Each row has a class, written after it.
[-215  214    6  187  135  114   70   22   -1   27 -225 -129 -316   16
  -15  -41   97  -41  -72  -82  -89   78  149   81   29    8  -54   32
   54  -35   72   -1  -28  152   53 -173   10    5   10  -49  210  -28
  -27] : K562
[ 241   -6   72  297 -153   99  -90  182  -59 -270 -446   -9  159  293
   31  -37   59  142   91   31  -37  -62 -107  186   25  -45    1  222
  130   32    1   28   66   27   50 -252   -4  -75  115  155  156  -49
 -300] : K239
[  77 -157  220   32   16 -136  263 -214 -194 -101   50  -31 -188  203
 -265  400  176  137  -53   14 -225 -136  395  124 -203  523  163  151
 -105 -359 -132   61   86  -14  184   -9   83  105  -64 -118  -84  296
  150] : K562
[ 170 -189   25 -153 -899   74 -441    1 -440 -270  178  213   16  186
  -26  554   57  -25  520   79 -241 -306 -245  246 -163  -28   82  224
 -111 -250 -162 -206   82  160  -29 -265 -220 -260  -21 -187  160  202
 -446] : K963
[ 316   -1  -88  138  573  -81  315  149  -50 -257 -251 -163  281   95
  156  130 -118  335  287  235  130 -449 -293 -249  232 -729  245  -96
  401  304  352   33 -169 -154   86 -397 -165   -4  379 -190  -21  190
  -14] : K521
[  80    9  -66  115  -29  -84   63  -86 -100  230 -162  -20   57  181
  158  -14   51  133   36  110  -96  -89  -38   23   45  -47  135  293
  205   41  143  105  180  -87   22 -244  -45   13  233  197    6   22
 -115] : K834
[   9  -65  342  -55  292  -52   59   10 -151 -412   93 -105  -17   75
 -129  707   91  194 -195   12   21 -142 -104   19  -35  112   74  207
  102 -238 -138   72  -51 -186  491  148   61  310  119 -401 -133 -114
 -301] : K521
[-142 -165    3 -147  178 -162 -205 -229  -31  147  128  132 -189   20
  183  256   48  -63   14  176   85  -30  -79   -5   97  105  199  241
 -279  -63    7  -44   35  -41 -149  126  178  196    0   30  -16  -85
  -66] : K614
[ 256  283  122  100  -88  152 -449   21   48 -116 -184  105  127  -74
  -60 -228   66   -5 -258 -278  297 -133  115  339  222 -245  -65 -159
  363  -43  -13  -12 -258 -100  284   -1   60  -31   58   53   31 -121
 -433] : K898
[  56  -18   56  188  122 -129  184 -389   62 -229 -536  325 -340  -11
 -129   84 -116  -40  292 -390   17  127  -52  252 -350 -167 -232  334
  104   54  265    4  161  157  474 -230 -262  -44  103   62  318  -62
  -26] : K614
[ -12 -313  345   34  -86  131 -127   31   34 -201  180   67 -172  169
 -134 -400  134  -42  353  111  167   59  -57   28 -135  227   92   52
 -138 -336  119 -139  266  -27  314 -210  -47   71  -38  300  180  -83
 -208] : K230
[  61  343   17  207  -23   15  216  111  160  -99 -402  204  102  130
 -310 -536  -65   66   -5  223  192 -150  -17   57  371  -58  230 -130
  200  -57  239 -167  -11 -178 -472  -81   49  100    1  239  -26   10
 -190] : K230
[ 230  221 -116 -101  -33  -95  -74  118  -20   31 -365  -72  281  128
  259 -229   99  190  410  190   90 -189 -553 -245  248 -756 -140   70
   -7  373  116   -7   64  153 -392 -153  107   86  159 -105  313    2
 -260] : K239
[  45   77   88 -108    1   94  332 -318   12   54  298  163   80   52
  -65   80  116  304 -156   40  -29 -211 -360 -274  -44 -150  -31   81
  158  -72   37   59  107  -68  129  182 -253  -30 -109 -341   10  119
 -157] : K126
[  -4  442  309  169   76  117  289 -113  -35 -589  106  433 -223  135
  -50  399  318   84 -129   25  234   68 -245   39  -18 -202 -106   48
  107 -138   42   -3   55 -180  300   70   74  175 -163  -66   78   31
 -283] : K126
[-231 -305  153  114  -92   69   61  145  441   23   -3  -48  -82 -134
 -341 -388   32   40  -37  191 -161  447  187  277 -258  564   77  360
 -111 -354  -57   39   93   41   52  -71  -63  104 -185  181  -82  -75
  287] : K898
[ -84  123   40  201  -93  195  -12   -5  -89  156 -182 -112 -106   69
    1 -280   55  145 -111    0  -19 -144   64   78    2   52  -13  -54
  165 -117  140  -44   -2  102  190 -312 -168  -42   81  -23   57   35
    8] : K834
[ -48  122   33  135  230   96   16  153    8  216 -236 -296   59 -153
   -6   72  191  -66  -64  -48  104 -114 -179   64  193  -43 -200  -27
  127   87  -27  130   89   53   88 -114   37  -83   17   92  278  109
 -239] : K126
[ 180  -73  105  210 -469  107 -442  100  391 -124 -156   61   65  133
  -34 -121  -21  154  206  186 -278  329   74  183 -247 -185  211  324
  199 -258  139  -52 -134 -233 -387 -191 -242  -15 -190  102 -254 -137
  285] : K230
[  68  -23   91  307 -203  -32  -98  210 -149   45 -290 -210 -210   -1
 -228  100    8  -12  -62 -175  -28 -181 -208  128  189  394   82  160
  -72   45  -85  -51  -48  116  -22 -452 -177 -138  -15  -56  269  112
   58] : K614
[  56  -87  474   18   63 -408  149  -72 -144 -119  344   87  221 -291
   21  138  131 -175 -259   67  196  212  340  229 -496  183  122  104
  384   -2 -257  -18  246 -289  245  350   34  182  -72 -237 -450  351
   57] : K562
[ 129 -348  189 -166   68   15 -330   20   95  267 -241 -200 -256   -3
 -307 -178 -155  -24  225 -287    6  125 -124  -16 -207  103 -234  -31
  -68 -219  127 -119  316  339  342 -110 -374 -209  185 -180  407   76
  107] : K230
[ 424  186  200  315 -276  138 -408  293  310  -82 -393 -108   83    2
 -233 -842  -97  205 -307 -338   82  311 -156  288  110   93  -13  156
  108 -234  127 -209 -335 -222 -268 -258 -173  -79 -110   96 -143  -11
 -125] : K898
[ -40  143  156  146  149  117  445 -333   46 -306 -138  448  -88    2
   36 -199  -16  -43  105   42   72   48  107  197  173  -94  109  306
   30   22  207    0 -283 -209   47 -219    9  148  -17  175  -29   94
 -156] : K239
[-112 -131  192  174  -65  -10    6   32 -132   91 -152 -118 -161   48
 -151 -137   35   31  -16  141  -79 -177   69   10   46  362  167  -40
  -33 -245 -123 -134  392   -5   40 -179  -24   19  -84  155  243  141
 -232] : K614
[ 324  210  -84  235  170  132   43  250  102  101 -538  -20  141 -119
 -109 -226   79  214 -139  -84  170   64 -354   66  264 -478  -72  -84
  197   99  250  -32  -35   -3    8 -197  -10 -111   72   57  134  -60
 -189] : K834
[  84   42  -15  -71  776 -194  331 -102   16  -34   20  234   77  -81
    7 -492    2    5  125  243   94   40   94 -166  138 -336  147  269
  -36   35  243   18  -33 -289  191   77  319  328  167   74 -115   31
  137] : K126
[  89  -53   11   18   59  -89 -118  -47   26 -122 -190  256 -324    7
   52  166 -226 -244  338 -318  236  179 -221   94 -122 -146 -159    0
   42   92  400  -90  262   81  324 -182 -366 -193   56  381  337  -61
   97] : K521
[ -19  102    2  158 -179  207 -136 -226  148 -259 -498  250 -126    6
 -151 -363  -89    6  263 -197  -30  -14 -135  222  -88  -67 -104   44
  -49 -372  281 -153  -71   49  191 -311 -241   23  -76  291  230 -178
 -173] : K230
[-136  -43  118   56  287    5  162 -127  -78 -150  -81   55  -11  226
   10 -178  -68  240  167  287 -142   88  264   24   22  215  171  165
  -91 -297  167   46   18 -223  142  -74  214  174  151  118  -75  144
  -46] : K562
[ -70   21  -91   47  111  -30  -66  -18 -162  -30 -132  -97  -69  -52
  -65   76   29  -34   50   20  -63 -138  -60   93  112 -160  147  101
 -114  250   -4  -17  109   59 -255 -226  -15  -27   88  -60   48   24
  -39] : K614
[ -58  230   -4  138 -176    5 -127   87 -127 -182 -219    5   22  138
    9 -109  -23  172   37   17   64  -14   84  129  168   11   47  -83
  143 -147   66  -98   59  -19  210 -139  213  -92  -33  101  231  131
 -157] : K898
[ 123  205  104  193  375 -165  398 -136  169   82    6    4   -8  -54
 -152 -158  131 -258 -323 -112 -194  328  478   40   31    3 -178  -66
  225   -7 -123  156  -20 -106   50  391 -118 -162  -21 -313   89   72
  224] : K898
[  77 -291   80 -352  -32   79 -112   -2   27   60  206   -7   -9   50
   20  337  -15  107   80  -38   14  164 -205  -53 -102  -36   93  338
 -164  -74  -37   -4  143  -70   51  -66  252  222   12    9  -47   19
  -91] : K614
[  95  144  278   -3 -227  183  234  -89  -42   74  358  107   89  -11
 -127 -157  176  354 -133  266  -43 -260  -79    9  146  144  143  180
  123  -63 -134   38 -201 -203   23  -57   46   42 -211  -27  -84   92
 -301] : K230
[-140   54  -12  -77 -108  222  410  -69 -295 -298  299   59  197   26
  245  250   76   53 -277  110   48 -445   61   86 -107   26  -70 -115
  100   38  -16   37  -20  166   65  -54 -287 -208  226 -391   81  154
 -362] : K614
[-220  214  -39  -72  -48  165 -299 -231 -287 -174 -105  -69   47  209
  163  279   80  105 -168  143  -36 -435  157  134   18 -108   82  -35
  -27  -96 -138   -6  199  -40  -41   16  227   47  132  -93  108    1
 -392] : K898
[  73 -174  228  186  294 -134  251  542   31   38 -242 -283   92  -29
 -195 -216  -33  -74  214  190  -22  101  -65 -205  158  212   95 -135
  128 -399  251   27   87 -220  252 -128 -114  134   23  -44  123  422
  101] : K126
[ 163   78  407  -11 -150   16 -141   -1 -155  -49   47  -67  143   -6
 -303 -145  137   47 -112  100  -56  -51    0  116 -119  154  -67   16
  -97 -209 -298  -76  -16 -181  153   57  177  200 -150 -319 -139  161
   -9] : K834
[ 237 -132   79  180  483  -37  290  204  429  324 -397 -112   27 -304
 -132  -96 -115   17  -14 -201  -70   90   55   38  -20  -11 -136   14
  196   70  153  125 -156   34  226  -72 -556 -245   18   61  264  237
  122] : K239
[ 112 -271   96   50  358 -134  -98  266  -94 -491 -224  118   -8  188
 -193  399 -223  173  221  399 -139  173 -118  128 -267  129  202  272
 -156 -206  134    8  222 -300  163  -23  120  110  189 -276  -34  325
 -123] : K834
[ 127 -181    1  328  -15  137  375  174  143  -41 -251  123  184    0
  136  -84  -52  332  -49  -84  166  -53   45   99   26 -196   73   -9
  316  126  175  122  -11  143  143 -145 -368 -115  237  -11   13  -26
  -10] : K963
[ 103  -24   90  121   61  -28  209 -126  314  194  176  -23  -49   22
 -213  -91  188   97 -122  -45   19  280  -88  -60  -36 -188 -133   59
  136  171  -52   23  167  -42  -31  201 -282 -127 -128 -340   73 -158
   75] : K614
[ 120   47   34  195  346   -9 -149  -25  112  -74 -220  148   60    9
   -7 -137  -84  211   45 -110  -81   46  245   19 -116  257  -64   -5
  213 -182   39  -56 -203   57  132   71  -67   84  141  -55    3  -53
  -28] : K898
[ 116  -53   48   -3  432 -300  677  105  -13 -104  -90  112  138 -184
  134  206   98 -168  402  137  -15  266 -392 -176   48 -186   34  241
  212  443  152  171  -33  123  362 -292   50  144   38   32  242  307
   62] : K834
[ 204  254  358  265   15  227 -198  396  334  143 -123   23  136   15
  103 -651    1  198  138 -106  155  439 -237   66  331 -122  -70  187
  162 -329   12 -118 -362 -316 -170  -42  217  284 -123  455 -163 -115
 -266] : K834
[  78   37   93    9  347   22  458  155   98  -99  233  180   78 -211
   43  171  149  190  273   59 -159  205  -69 -127  -13 -117  -83  112
   93   91  144  154  -94  -95  148   -6 -192   62 -144  167    7  135
 -169] : K614
[ 242 -222   72   17  -68  113  -81 -118  154   67 -182 -262   22   75
 -281 -509  118  -95  247 -269 -143  126   36  -67  -87  349 -275 -276
    6 -502  -41   -6   87  179  227  -32 -256  -22 -102  127  194  -48
  110] : K239
[  29  116 -445 -216  403   62  616 -248  273  513  241  110  118 -184
  634  308  253  115 -117  211  199  -41   25 -216  171 -479   12  314
   17  120  288  277 -457 -276 -210  213  108  -71  127   10  -39   61
  280] : K126
[  58 -253   31  -96  394  123   87  213  103   24 -506  -93  -92  -82
  -78 -244  -77  -76  263  -84  281 -103 -262 -118  138 -376 -118 -127
 -137  -15   38 -106   89  337   40 -162 -142  350  299  -73   82   40
   76] : K614
[-248  192   -2  120  189  -48  382  486  223 -412    4  129  314 -247
 -225  296   23  129 -316  322   41  116 -454 -209  197   92   -9   50
  -27 -166   74  190 -102 -195  277   39  162  137   -3 -209   63  -62
  -27] : K963
[  60  142  -31  213  -14   39  -83  136  -67  298 -154 -130 -125  151
 -101 -263  -55   72 -206 -104 -137 -204  280  112  149  161  129 -157
   -8  -51   66    5  -13  -28   52 -178 -133 -216   85    7  224  166
  -62] : K834
[ 221 -101  293  -32 -103  -96  165 -129  -69   16  191   85 -127  128
  -27 -244  244   55  230  132   50 -194  156 -137 -130 -204  -22  -55
  152  -62 -106  -76  244   49    2   48  -54  287 -163    0 -151  200
  -49] : K230
[ 120  113  250  247  242  105  225    0  245 -262  -65  171  133 -111
  -96 -281   52  307  -76  134   89  129   38   98   67  -23  -98 -113
  215 -384 -117 -157 -184 -217  190  -55   82  268  -91  -49 -162  222
 -308] : K898
[ 105  -23   30  -37 -123   88   -7   10 -248   40  -52  -82 -103  -14
 -201    5    8 -120  -32 -175   14 -232 -116  122   87   56  -60  125
    5   27  -81   48  262   35  -11 -138    2   50    0   52  107   75
 -162] : K126
[ 133   23  213  154 -226  127 -176 -160  154   26  -80   -5  -71   89
  -90 -308    9    9 -122 -201 -122  160  173  205  -24   61  -14  -57
  162 -338  -21 -143   -3    8   98 -169 -173   34 -115  311  -88 -266
  -67] : K239
[ -38 -115   46  -80  209 -385   11 -308 -381 -174 -102   55 -275  191
  -49  458 -113 -191   51   11 -188  -95  257   23  -27   65  199  179
 -270  194  228  -68  155 -133  -14 -249   98  169  261 -137  -40  -50
 -102] : K614
[  82  -60   29  230 -229  183 -144  206  193  -44 -278  -54   96  161
 -122 -476  -99  317  -18  -40   16   71  237  231  -99  110   42 -136
   79 -393   79 -177   68   68  187 -164 -152 -164  115 -159  328  -20
    5] : K898
[-135  257  144  135   87  119  -94 -186 -115  -94 -208    7   49   55
 -156   21   58  168 -181   72 -123  -87  171  175   86   96   49   68
  275 -226   24   79   82 -121  143  -78  131    2   98  -99   66  126
 -300] : K562
[  19   39  386   79   94 -120   37 -147 -213 -265  -24   47  -74  144
 -114  235   73   35   79  136 -218  -22  189   79 -143  181  -50  191
  104  -86  -90   71   26 -103  330   38   85   94  -49 -158  -10  152
 -188] : K230
[ 176 -111  268   47 -321 -124   51   93   82  114   16   50  -67  -56
 -250 -181  156 -107  101   70  217 -304  145   39   27 -290  115  -70
   55 -232 -102 -154  281 -147  -63  -89 -155  162 -128  105 -115  222
  131] : K963
[ 338  -75   57  100 -100  -80 -233   68  192  275  -65   -5   69  149
   44 -567   83  -17  257   76   96  -47   75  -68  157 -256  129  -28
  299 -169   99  -72   22  -77 -284  -31   86   33  -61  302  -64   79
  -31] : K614
[ 100  281  -46  154 -192  -37  101    4 -238 -192 -268   13  101  136
 -124  190  174  110  131  139   54 -238 -232  160   67 -301   38  149
  -26  286  144  -30  118 -171  -71 -321   99  -64   15 -123  205   78
 -238] : K126
[ -92   46   76   89  255  -64  -83  124   97   29 -153   19  -14 -224
   95  141  -43  145  205    1 -107   16  -75   28 -166 -326 -210  134
   69  234 -154  -19  230  135   14 -105   69  290  -63  127   49  -22
 -162] : K521
[ 171  -80  111  -72 -292   26  109  -61  -48 -156   94  162   88   91
  -36   56  172  112   99   96   -8  -32 -308   11   65   38  138  285
   25    5  -75   62   -1   59   38  -49  -48  -86  -28   72   72  -20
 -252] : K963
[  66  137  -82   88   -5   70 -142 -206 -143  -88 -422  -21  -15  214
   32   15   92  -16  -19  -32  -43 -124  187  203   84 -170   35   87
   58   12  223  -76   70  -22   36 -214 -141 -257  218  -10  244  -27
 -168] : K521
[ 221 -227   27   76  241    1   94  -77   98    0   75 -309  225    6
  367 -300  293  -97 -361  213  260 -311  283   59   96  -11  153 -208
  359 -164 -190  -93 -176  142 -248  153 -188   53  -20 -121 -325  180
  110] : K898
[ 221  -40   30   93 -167 -152 -112  -59  -37  126 -136 -171  -44  168
   15  -38  137   30   20 -110   -1 -205  341  195   44   -4  171  118
  233  -99  -37  -26   -8  -15   79 -193  -32 -106   57   25   92  237
  -24] : K230
[  32   93   42   31 -268  141 -307  102 -139  127 -311 -286  194  159
  -29 -149   42  146 -274   32    3 -202 -121  118  184   44   96   52
   83 -132  -11  -27    8  -24  -85 -181  -70  -61  138 -130  -58  135
 -117] : K834
[  38 -131   67    1 -243  122 -257  163 -146 -212 -151  124 -196  -21
 -275 -277 -207  -68  267 -117   91 -177 -317  184  305  223   62   52
 -165  -49   21  -54   -4  236    3 -384 -139  -35   79  174  272   90
 -258] : K562
[  60   33  -90  167 -185   24 -106   -5 -270 -221 -277  108 -362  287
  178  311   46   56  135 -129  -71  -50  104  173   -6  -18   65  304
 -111   42  139  -69  105  115  -42 -351   27   -1   82  274  128 -107
  -43] : K834
[  65  -62  259 -110   37   63  121   57 -110   60  229   -9  163 -145
  -31  -58   14  164  -11  111 -103   56 -256   79  -39  207   -1  169
   97   -8 -311   62  138  132   59   47   29   19  -50   28    1  234
 -270] : K230
[  77 -190   97   69  -13   -5  -99  176   13  106   75  -10  155   31
  -17   43 -117 -105  -89 -220 -151  159  283   75 -363  351  -23   11
  191 -463   76  -50  175   -5  370    6 -346  -33   62  -76  -17  195
  359] : K562
[ -32   63  257   55 -378  259    4    7   84   19  185  341  -57   75
  -74  -32   67  310  191  183  -39   -8  -32   67  -20  -29   20  321
   38 -219  -33    1  -52 -126    7  -78   35   46 -126   13   26  131
  -96] : K126
[ 290   35   21   58 -142  -73  -47   -6 -111 -115 -340 -128   25  207
    0   13  155   -8 -112  -37  212 -257   76  219   92 -175  126  -20
   71  304  -89  -71  172  -25 -192 -129   -1 -114  130  116   93   77
 -428] : K898
[  25   75   23  -14  169   10   87   14 -183   83  416  225  134   17
  134 -169   89 -177 -108  398  -58   81  231  -52   96  104  120  -25
 -111 -112  185   49  -26 -142 -161    4  313  138   17  125 -216  -98
  414] : K239
[ -80  -94 -234  -25  251   79  126 -158   31   69 -205 -218  -34   38
   96  343   59 -116  205  -32 -165   84   40 -197  -62  -70 -167   -2
  142  148   -1  172  -23   98 -138  203 -300 -105   59 -363   68  130
  198] : K562
[ 215 -318  -85  -44 -201  167  397  -67  -32 -220  267  135  -52  153
  133  390   52  229   -3  249  -51 -315  -27 -166 -330 -208   87  -91
   93  -28   31   10  118  110 -208  -22 -486 -250  151 -541   25  203
  -11] : K614
[-252  -96   24 -219   26 -176 -361 -156  -23  106  147   65   -3    4
  219 -119 -116 -167 -174  -18  186  -56  271  146  197  206  435  149
 -107 -237  187 -116   37 -206  139  -13  169  -83   87  378   70   93
 -152] : K898
[ 326  -94   53  154   57  -20 -126 -337   32 -551 -638   76 -215  181
 -246   15 -109  135  190 -588   88  150  130  243 -503 -134  -94  -70
   43   60  -21 -142  169   88  141    4 -212   74   99 -224   74  -87
  -89] : K562
[ 261   41  186  122  360  -38 -117 -107   93   43  218    2  135  166
  125 -171  -65  -11  -90  237   31   67   25 -149  126 -395  215 -181
  249  189  336  -11 -179 -349  148 -193   34   58   62   25 -211 -239
  197] : K898
[  94   79  -42   78  -23   91  -80  -68 -159   25 -456   -6  -29   58
   85  429    5  284  203   -8 -308 -168 -228   -8   27 -293  -87  179
  -41  214   92   96   35   71 -148 -299 -149  -73  144  -40  194   67
 -387] : K834
[ -79 -225  208   26 -173   81 -155 -116    6  -47 -155 -114  -54  -21
 -144  222 -138  -95  179 -188 -172   29   68  225 -353  138 -248  203
  -59 -304 -151    2  195   49  270 -159 -265  -33  176 -178  170  -44
   71] : K239
[  77  -78 -112 -100  553  114  276  345   70 -296  136  -24  129   -2
  -32  372   33   96 -320  186  -28  301   -9  119   63  219  225  111
   23   24   20  233 -303 -214  184  250  118  239  113 -128 -359  -44
 -232] : K834
[ 135  -14  222    8  -81  -77   57 -132   92  139  370  429  216   54
 -159 -265  -62  254   95  160 -122  154  155   70  173 -100   77  186
   79 -229   74  -40  117 -424  330   31  206   19  -79  212   19   33
 -400] : K126
